[ -29   47  220 -138 -446  537  659 -225  229 -365  155  217   75 -714
  -40  229  -89  614   19  289  235 -150  121  163  120  206  271 -165
  240  -62   14 -374 -300   47 -494   46 -285   42  -92  160   45  -58
  415] -> J804
[-172 -135 -392   24  639  364  -78 -285 -362 -168 -139 -336 -244  -27
 -220 -514 -542  240 -359 -309  422  235 -156   57  389  328  -27 -428
  307  670  286 -106  164 -170  171   55   91 -423 -144  155  110  -18
 -117] -> J38
[-198  -14 -343   39  615  367 -151 -139 -263 -135  -91 -376  -82   56
 -295 -534 -447  232 -166 -264  356  244 -117    6  349  290  -38 -318
  268  487  226  -53   48 -122  237  140   66 -361 -199  222  155  123
  -74] -> J909
[ -88   10  320 -216 -219  360  251 -556  103  -43  124 -364  -72 -676
   41   38 -481  539  261  271  -23  -43 -139 -100  233  200  501   87
  127 -182  318 -425 -548  445 -607 -209 -137  144  -68  334  208 -234
  816] -> J38
[-190 -126 -442  116  459  356 -121 -150 -304 -142  -54  -46 -134   35
 -258 -488 -381  214 -296 -280  387  232 -118   43  283  241   47 -563
  298  663  154  -75   65  -18  194  104  172 -455 -137   96   88  -83
 -195] -> J398
[-162 -134 -437  134  543  -94  -83 -301 -701  -65 -105 -170  347 -146
 -226 -403 -466  519 -387 -404  342  210  -45   -3  221  198 -153 -478
  510  503  169   -6  134 -348  388  299  -90 -481 -263  154  128  393
 -483] -> J241
[ -54 -477 -263  -13  482   -8  249 -128 -301  133  302  113 -619 -188
   83  541   34 -196   42  -17 -606 -391  377 -353  190 -189  122 -165
   69   53 -146   13  479   45 -113  309  270  173 -287   32  -51   48
 -283] -> J241
[  45  251 -245 -312 -471 -119  120   -9  120 -178   17 -326  468  401
 -103  405   32  507  496 -266 -112  443 -270  -64 -191 -463  106   82
  -69  -65  109 -497  354 -250  143  115  115 -183 -120  429   41   71
  526] -> J53
[  78  277 -292 -301 -484  -86   89  129   66 -194  105 -323  429  357
 -129  430   26  632  424 -224  -18  428 -328   28 -314 -366   83   71
 -119   17   97 -568  424 -267  107   11   68 -265 -163  374   96   18
  604] -> J702
[-252  -31 -296    5  703  510 -152 -153 -217 -195 -221 -377 -257  127
 -312 -647 -419  230 -141 -235  304  206  -89  -55  314  372  -82 -342
  259  625  280  -37   -6  -99  248  128  119 -424  -34  234  118  -35
 -151] -> J53
[  -8 -387 -180  -41  -17 -399  183 -316 -292  335   25 -133 -393 -161
  445  718   83  137  256 -511 -524 -615  439 -504  317 -630  351   48
  235 -211  -85  -27  223  -87  152  190 -127  123 -703   71 -139    3
  -97] -> J225
[ -20 -334 -141 -219  165 -300   99 -315 -299  362   89 -185 -386 -115
  406  555   34   96  187 -531 -604 -510  326 -530  159 -523  329  131
  133 -314   80  -25  245  -96  116  180  -51  187 -611   85 -151   36
  -75] -> J702
[ -24  111  384 -185 -288  333  315 -472  154  -57   96 -282  -15 -727
  -15  152 -361  517  177  356  -94   -4   12 -123  141  141  453  110
  139 -236  195 -334 -648  446 -646 -220 -128  143    1  264  209 -255
  716] -> J53
[  83  275 -182 -291 -445 -210  246   25   10 -166  118 -224  495  363
  -37  444  -17  573  403 -307  -55  520 -294   96 -148 -501  172  172
 -146 -141   55 -648  484 -202  142   50   30 -177 -106  453  168   60
  663] -> J38
[  99  292 -241 -247 -421  -91   55   67   59 -161   79 -271  452  287
 -161  375   21  586  489 -200  -63  400 -392  -98 -217 -390  187  128
 -173  -76   82 -591  459 -209  136   85   28 -171 -116  428  103   72
  641] -> J909
[ 156  173 -287   20 -427  246  101  -40  332  -49  -76 -493  377  370
 -120  285  131  309  746 -492  296  464 -193  -61 -266 -518  157    2
 -130 -160    1 -513  368 -115  120 -197  270 -401 -421  314  198  -96
  667] -> J804
[ -93  106  313  -29 -519  461  562 -235  202 -417  222  201  -96 -752
 -173  216  -35  662  -10  307  261 -109   71   98  232  269  313 -207
  180  -52  -24 -426 -460   98 -485  -41 -297   48  -23  331  122   -8
  504] -> J53
[-184 -148 -407  -46  510  -17  -18 -353 -590 -136 -170   60  277 -135
 -193 -568 -444  523 -450 -598  383  342  -59   68  189  232  -89 -449
  518  521  157  -13  180 -339  278  341  -86 -454 -181    4  108  470
 -470] -> J38
[-115  214  229   50 -168  572  342  122  173  142  142  667 -345  133
   91 -379   19 -700  143  100  630   86  142  253  397  338  215  -33
   98   -8   -5 -196 -224 -287 -239 -233  -85  -26  110  133  167   55
  376] -> J398
[ 102  103 -369  -16 -335  198   82  -46  325   39   -4 -537  339  425
  -60  300   30  405  782 -466  160  489 -245 -110 -203 -502   97   10
 -114 -177  101 -601  404  -19  227 -156  225 -392 -366  456  162  -22
  614] -> J804
[-110 -174  104  337  -12  491  333  128 -108  437   -4  498 -194  -46
   88 -104  -49 -342  335  -21  317 -223   59  118  297 -111  316 -281
 -182    5   74 -138 -123 -155 -295 -125  -45 -157  -75   -9  130  242
  438] -> J225
[ -98  172  218  125 -331  358  420   36  162   98  244  636 -362  112
  160 -299  -50 -647   70  156  702   67  159  349  442  274  251 -102
   84   13   58 -241 -198 -300 -209 -271 -119   -8   16  158  241  -26
  434] -> J398
[ -33   38  415 -132 -167  399  291 -399  215  -24  129 -275  -99 -694
  -62   86 -457  368  321  340  -50   42  -30 -181  188  147  432  145
   37 -325  241 -387 -518  426 -573 -179  -90  211  -73  380  317 -197
  865] -> J909
[-157 -151 -573   64  510   27  -87 -247 -589  -65 -170  -90  246 -139
 -171 -497 -482  567 -361 -433  372  242  -43   32  223  214 -101 -439
  505  589  209  -36  247 -349  261  279  -69 -488 -238   98  128  404
 -453] -> J804
[ -78  105  424 -165 -242  401  316 -381  173  -11  125 -375   -2 -658
  -46   45 -423  512  371  249  -51   59  -33 -169  157  166  420  195
   83 -265  225 -403 -533  463 -642 -105 -128  181   51  423  270 -111
  795] -> J53
[ -46 -329 -214 -121  146 -267  280 -317 -242  425   22 -240 -344 -192
  484  724    7  117  172 -516 -578 -467  336 -548  345 -532  288  136
  195 -296   -7  -78  391  -28  142  118  -96  150 -650    7  -99   -2
  -42] -> J241
[-203 -141 -367   36  470  -95   -6 -153 -473  -76 -101   48  105 -121
 -202 -492 -459  431 -373 -443  375  283   10  -22  260  183 -117 -385
  513  504  200  -54  186 -220  334  399    9 -433 -222  160  201  309
 -422] -> J398
[-209 -165 -467  -32  535  -38   -7 -301 -531 -100 -164   46  206  -94
 -242 -447 -483  454 -413 -457  476  295   16  -14  275  250 -175 -506
  567  576  274   13  146 -412  214  447  -84 -395 -260  160  140  421
 -451] -> J806
[-160 -104 -294   23  642    5 -118 -203 -533  -28 -118 -166  221  -30
 -272 -591 -441  387 -303 -507  311  236  -15  -20  215  232 -131 -373
  500  405  151  -20  149 -293  322  436   62 -408 -250  194  196  395
 -377] -> J241
[-175  -79 -375    3  762  453 -189 -157 -260 -146 -146 -228 -182   -2
 -320 -659 -462  168 -122 -267  407  250  -84  -60  218  395  -86 -397
  278  574  196  -46  118 -140  178  224  237 -416 -130  211  135   90
 -211] -> J909
[ -23   70  345 -260 -218  396  219 -366  196   24  122 -237 -129 -653
   -7   13 -387  468  191  311 -100  -40  -26  -94   71  226  509  202
  157 -267  212 -392 -594  413 -644 -209 -112  147 -106  331  254 -185
  825] -> J702
[ 101  252 -307 -192 -497 -133  131   72   46 -240  111 -169  404  289
 -124  501   99  673  302 -313   -5  380 -287   12 -248 -363  161   52
  -89    3   34 -633  443 -250  166   22  -22 -234 -143  464  112   -8
  544] -> J702
[-205 -181   28  342  -70  347  304  163  -62  453   32  628 -261 -115
  157  -65  -38 -359  299    2  252 -168   10   41  309  -47  337 -231
 -228  -81  149 -204   66 -210 -298  -57  -36 -125  -59   33  208  294
  425] -> J909
[ -35 -446 -270   16  534  173  266  -51 -267  126  284  241 -571 -257
   55  542  171 -280   15   17 -594 -480  374 -381   71 -236  170  -87
   17  -25 -193   36  285   11 -267  360  247  181 -243   76  -32   56
 -271] -> J53
[ -42 -391 -162 -199  222 -299   86 -206 -213  491  -15 -255 -464  -96
  410  509   51   69  273 -565 -611 -615  252 -630  214 -594  282  202
  159 -248    1  -66  365   -8  121  355  -64  155 -592  114 -163   96
  -51] -> J225
[-109   40  360 -228 -263  422  228 -403  170  -15   14 -297  -21 -632
 -113   86 -404  553  308  219  -85  -23   -4 -138  301  162  459  120
   78 -213  212 -406 -596  458 -598 -105 -199  115  -96  384  244 -115
  864] -> J225
[   7 -357 -218 -165  267 -236  247 -237 -244  408  -47 -204 -628 -149
  480  617    9   78  187 -526 -596 -521  441 -660  324 -518  284  238
  135 -231   44  -48  438 -168  110  246  -31  151 -575   61 -122   45
  -66] -> J53
[ -19 -441 -216  -46  369  -67  209  -45 -214  115  322  195 -673 -165
  124  516   74 -255   -6    9 -617 -340  480 -226   49 -230  180 -125
  103    8 -169   35  376  -35 -172  252  311  249 -342    3  -46   26
 -203] -> J702
[ -65 -361 -133  -91  184 -270  119 -182 -269  490  -17 -105 -383 -164
  448  671   84  181  237 -557 -553 -567  402 -547  256 -570  285  196
  101 -245  -21 -107  266   -3   73  216 -114  143 -585   68 -106   21
  -13] -> J225
[  42  200 -217  126 -638  -39  101  -70  360 -198  -78 -596  437  406
 -114  394  139  408  807 -488  286  485 -285  -40 -281 -543   57  -92
  -30 -167   -9 -580  151  -82  320 -232  129 -385 -420  468  212 -111
  617] -> J225
[  82  145 -228   46 -478  134   90 -125  332  -58  -20 -473  426  365
 -101  361   81  323  818 -494  217  457 -344  -37 -325 -572  188  -58
 -104 -227  116 -492  137  -77  183 -193  199 -309 -401  354  161 -145
  620] -> J806
[-161 -213  193  281   -9  455  307   44  -61  401   77  654 -163  -46
   39  -77  -38 -306  171  -39  288 -157   74  130  328    5  292 -298
 -159  -63  116 -183  -78 -154 -315  -69   -7 -126  -28   34  204  241
  409] -> J241
[ -83   71  377  -93 -228  354  215 -396  181  -37   83 -484   49 -685
 -100  131 -415  476  358  316  -14 -103  -20 -112  203  186  382  180
   82 -206  196 -396 -677  501 -547 -102 -150  171  -67  396  304 -194
  875] -> J225
[-211 -152 -522   97  499 -123   18 -179 -510  -27  -93  -35  165 -165
 -171 -414 -407  451 -351 -389  300  220  -88 -134  266  152 -126 -470
  489  433  223  -95  248 -309  365  431  -76 -380 -284  226  140  463
 -346] -> J909
[  25  259 -342 -250 -611 -204  115   30  160 -265  107  -91  558  339
 -105  448   86  588  417 -183   39  410 -315  -29 -158 -343  106   39
  -83   -8   55 -571  427 -216  174  162  -22 -188 -150  422  133   50
  558] -> J909
[ 115  297 -293 -239 -488 -112  228   75   74  -73  150 -223  514  354
  -87  481   21  605  470 -157   90  470 -330   45 -232 -455  149  159
 -134  -65  165 -630  389 -189   55   53  -34 -216 -166  444  143   26
  692] -> J806
[-179 -195   85  342  -19  474  401  150  -92  524   31  746 -151  -13
  180    3  -19 -335  348 -147  346 -119  111  135  297 -138  314 -214
 -132  -89  164 -178   47 -164 -322  -27  -73 -124  -53  -15  197  253
  295] -> J806
[ -34   90  367  -98 -569  536  584 -151  244 -418  166  304   19 -722
  -72  247  -86  598   42  312  268  -93   70  121   68  172  324  -82
  224 -106  -68 -386 -511  117 -446  -79 -249   69  -43  193   41  -86
  517] -> J398
[  77  230 -254 -310 -546 -154   90   26  127 -139   30 -301  497  418
 -109  375   57  706  434 -286  -53  432 -357  -38 -193 -474  154   92
 -116    2  101 -570  508 -190  140   15  -88 -233 -104  440   31   89
  592] -> J804
[ -10 -497 -279  -16  428   99  142  -33 -283  109  283  173 -733 -241
   42  469  126 -190  -88  -10 -536 -400  398 -324   49 -201  147 -179
    7   22 -121   32  433  -98 -188  278  201  112 -382   35  -73    3
 -222] -> J702
[ -60  159  270  172 -206  395  453  128  133  220   91  679 -167   71
  136 -354  -67 -697  220  180  592  226  231  243  296  163  181  -34
   30 -143   55 -173 -229 -267 -234 -240  -51  -64   -2  153  300   54
  454] -> J909
[ -62  181  220  123 -251  437  260  172  144  223  101  687 -271   91
  121 -332  -67 -559  118  161  599  157  188  270  421  292  130  -18
   43  -66    6 -200 -236 -293 -179 -253 -120 -137   99  130  216  120
  407] -> J909
[-130 -139 -349  -26  614  492 -264 -180 -247 -157 -120 -190 -311   76
 -329 -646 -450  298 -215 -264  352  164  -63   31  227  439   42 -513
  283  708  271  -31    5 -123  105   63  212 -445 -163  117   64  -60
 -142] -> J702
[  51  229 -299  -20 -504  160   94   18  314 -118   68 -494  400  398
 -151  324  154  440  718 -506  163  453 -347   53 -273 -447  227 -132
 -140 -121   80 -544  256 -102  185 -225  176 -369 -446  318  161 -132
  645] -> J702
[ 124  305 -224 -215 -533 -151  142   75   58 -171   21 -367  466  314
 -166  440    8  628  513 -329   58  456 -257  -10 -124 -475  127   95
 -109  -14   28 -615  394 -224  132   76   56 -226 -190  485  126   50
  719] -> J225
[-115  174  312 -155 -495  503  633 -179  154 -380  132  248    4 -728
  -50  230  -61  593   34  307  213 -102   79  122  153  267  259 -139
  242  -56   19 -394 -416    0 -489  -43 -302   32   -1  218   16  -47
  330] -> J53
[  20 -341 -156 -137  166 -222  183 -217 -272  433   38 -192 -373 -157
  468  655  -18  -19  334 -573 -516 -522  375 -619  251 -618  252  157
  114 -354  -28  -28  357  -59  193  258   37  121 -597  -24 -121  -37
 -100] -> J398
[  78  152 -176   22 -390  191   22  -55  299  -63   -1 -571  275  400
 -108  316   26  335  858 -472  203  449 -377  -38 -317 -556  177   -9
 -192 -200  136 -510  201  -62  143 -202  260 -290 -321  425  128 -148
  637] -> J806
[ -43   11  268 -147 -221  399  222 -544  124  -25   68 -303  -81 -692
   15   84 -538  533  278  221  -64  -57  -18 -127  358  172  510  132
  117 -208  268 -415 -551  463 -530 -238 -146  117  -16  428  295 -239
  795] -> J804
[-148  -75 -274 -102  752  397 -170 -217 -341 -154 -162 -334 -199  140
 -319 -640 -522  228 -224 -440  292  320  -95   53  420  278  -10 -432
  318  595  193  -41  134 -126  226  155  208 -422 -104  185   78   23
 -159] -> J38
[-148  -28 -388   63  632  486 -178 -195 -367  -79 -158 -242 -128   52
 -283 -580 -410  314 -168 -238  364  206  -51  -12  357  347   45 -452
  248  652  239  -50   57 -142  104  105  110 -429  -86  149   81   -1
 -133] -> J53
[-172 -106 -380  -58  699  458 -237 -184 -257 -174 -184 -255 -233  105
 -351 -653 -444  175 -299 -285  298  172 -119   59  357  340  -34 -400
  309  658  190    0  161 -148  216   96  141 -408 -114  161   78   80
 -259] -> J804
[ -39   55  320 -137 -480  504  597 -140  218 -334  164  453   41 -654
  -66  196  -96  535    2  336  319  -26   65  220   -2  211  220 -119
  280  -73   22 -335 -400   16 -572   22 -290   51  -30  159   63  -31
  321] -> J806
[  25 -291 -126 -244  273 -275  179 -137 -295  482   30 -287 -484 -156
  459  624  -15   57  172 -507 -649 -516  393 -599  185 -547  235  230
  134 -339   16  -60  370 -136  135  213  -47  135 -619   35 -105  -42
  -14] -> J702
[-163  -85 -283   79  802  571 -149 -114 -300  -82 -187 -307 -104   49
 -353 -568 -488  344  -74 -322  282  201 -120  -18  369  361  -32 -360
  175  556  191  -59   76  -36  225  111  162 -433  -51  183  165   73
  -69] -> J241
[ -56 -446 -147 -104  517  116   92 -157 -308   73  330   91 -639 -203
   11  486   32 -248  -99 -190 -558 -331  296 -207  197 -218  178 -105
    4  -25 -151   35  311  -44 -276  263  294  241 -250  -15  -54  102
 -147] -> J38
[-212 -117 -509   70  524   -2    6 -212 -629  -98 -139 -130  206 -161
 -243 -401 -448  680 -337 -496  312  174  -43  -95  372  190 -120 -462
  419  526  218  -68  140 -285  339  423 -112 -511 -186  232  154  482
 -409] -> J53
[ 120  333 -251 -287 -471 -100  148   94  203 -259  105 -246  439  351
 -110  353   27  522  449 -218   31  474 -350  -18 -256 -364  121  144
  -50  -54   -2 -599  445 -259  154  117   45 -160 -117  480  124    5
  624] -> J909
[-171 -176 -467   -6  570   17  -42 -217 -589   33 -153  -13  286  -79
 -211 -573 -446  453 -331 -419  306  224  -27  -39  213  152 -145 -430
  470  461  221    3  258 -304  274  382  -79 -440 -244   91  145  517
 -444] -> J804
[-157 -527 -239   79  477  137  164 -181 -238   75  261  213 -663 -219
   95  545   89 -150  -34  -70 -559 -474  331 -258  206 -157  123 -191
   79   61 -154    3  358   10  -19  246  193  179 -214   38 -112  117
 -309] -> J241
[-178 -116 -440   15  477  -25   13 -245 -627 -136  -75  -12  218 -163
 -253 -483 -436  620 -412 -368  333  253  -12   -5  254  199 -100 -509
  523  501  172  -68  159 -368  234  431 -119 -468 -216  254  139  480
 -477] -> J53
[ 116  142 -124   55 -433  252   37  -33  388  -47  -48 -439  341  437
 -143  250   90  303  899 -485  232  481 -346  -55 -336 -558  203  -54
 -185 -239   86 -467  151    0  103 -215  275 -287 -332  355  160 -147
  668] -> J806
[  74  115 -219   44 -362  204  -21   57  320   30  -25 -464  225  332
 -113  238   95  337  659 -571  186  472 -261  -81 -351 -476  166  -56
 -128 -146   21 -578  340  -64  159 -158  307 -352 -372  417  163 -139
  676] -> J702
[-196 -104 -317   45  575  398 -141 -199 -262  -98 -116 -231 -194   29
 -280 -584 -446  268 -167 -296  404  190  -90   37  342  375  -15 -424
  299  606  193  -77  161 -104  149  162  173 -450 -143  162  184   39
 -118] -> J241
[-215 -174  123  286  117  569  418  -13 -208  393  -42  492 -224  -20
  183  -53 -132 -419  227 -171  255  -82   57  106  389  -52  284 -179
 -209  -95  210 -170  -99 -163 -227 -229  -62 -145   70  -66  143  268
  397] -> J38
[-238  -98 -457   89  532  -43  -15 -246 -603 -194  -55  -55  137 -146
 -272 -452 -387  535 -400 -506  383  207    3    7  290  243 -128 -544
  505  579  177  -31  101 -368  268  418   10 -427 -197  211  168  425
 -498] -> J53
[  21  194 -187   38 -412  151   83   15  384 -179  -49 -555  295  430
 -165  373   49  359  801 -561  158  484 -335    8 -234 -482  150    6
 -153 -132   52 -520  242  -40  234 -151  209 -296 -298  379  220 -184
  595] -> J806
[  26  161 -209   97 -542  140   98 -145  221 -275   64 -474  412  413
  -60  332  115  404  730 -563  245  448 -288  123 -202 -540  244  -92
  -55 -122    3 -515  193  -83  220 -174  221 -313 -341  370  147 -148
  608] -> J38
[ -32 -470 -133  -65  474   62  111  -65 -155  175  335   39 -697 -156
   67  421   76 -242  -11 -119 -584 -367  342 -226   65 -316  203  -14
   20  -51 -152   -3  432  -27 -256  258  284  308 -297   99  -62  132
 -120] -> J804
[-150 -205  123  303  -35  472  344  126  -75  444   66  668 -186  -35
  128  -30  -69 -390  248    9  215  -91   73  106  268 -147  333 -241
 -259 -122  132 -132  -33 -156 -328 -112  -27 -112  -21  -65  171  271
  439] -> J909
[ -66 -484 -201  -79  328   58   69  -35 -206   63  278  235 -640 -176
   21  435  129 -123    6  -94 -577 -371  408 -274   66 -222  169 -162
   24   27 -208   74  354  -59 -166  352  231  175 -286   67  -93   98
 -190] -> J702
[  84  252 -228 -170 -449  -74   82   52  138 -134  145 -173  426  378
 -137  351   92  480  511 -142  107  394 -276  -23 -229 -402  172  157
 -156  -30   89 -535  351 -116  103   63  142 -161 -105  374  164   33
  723] -> J398
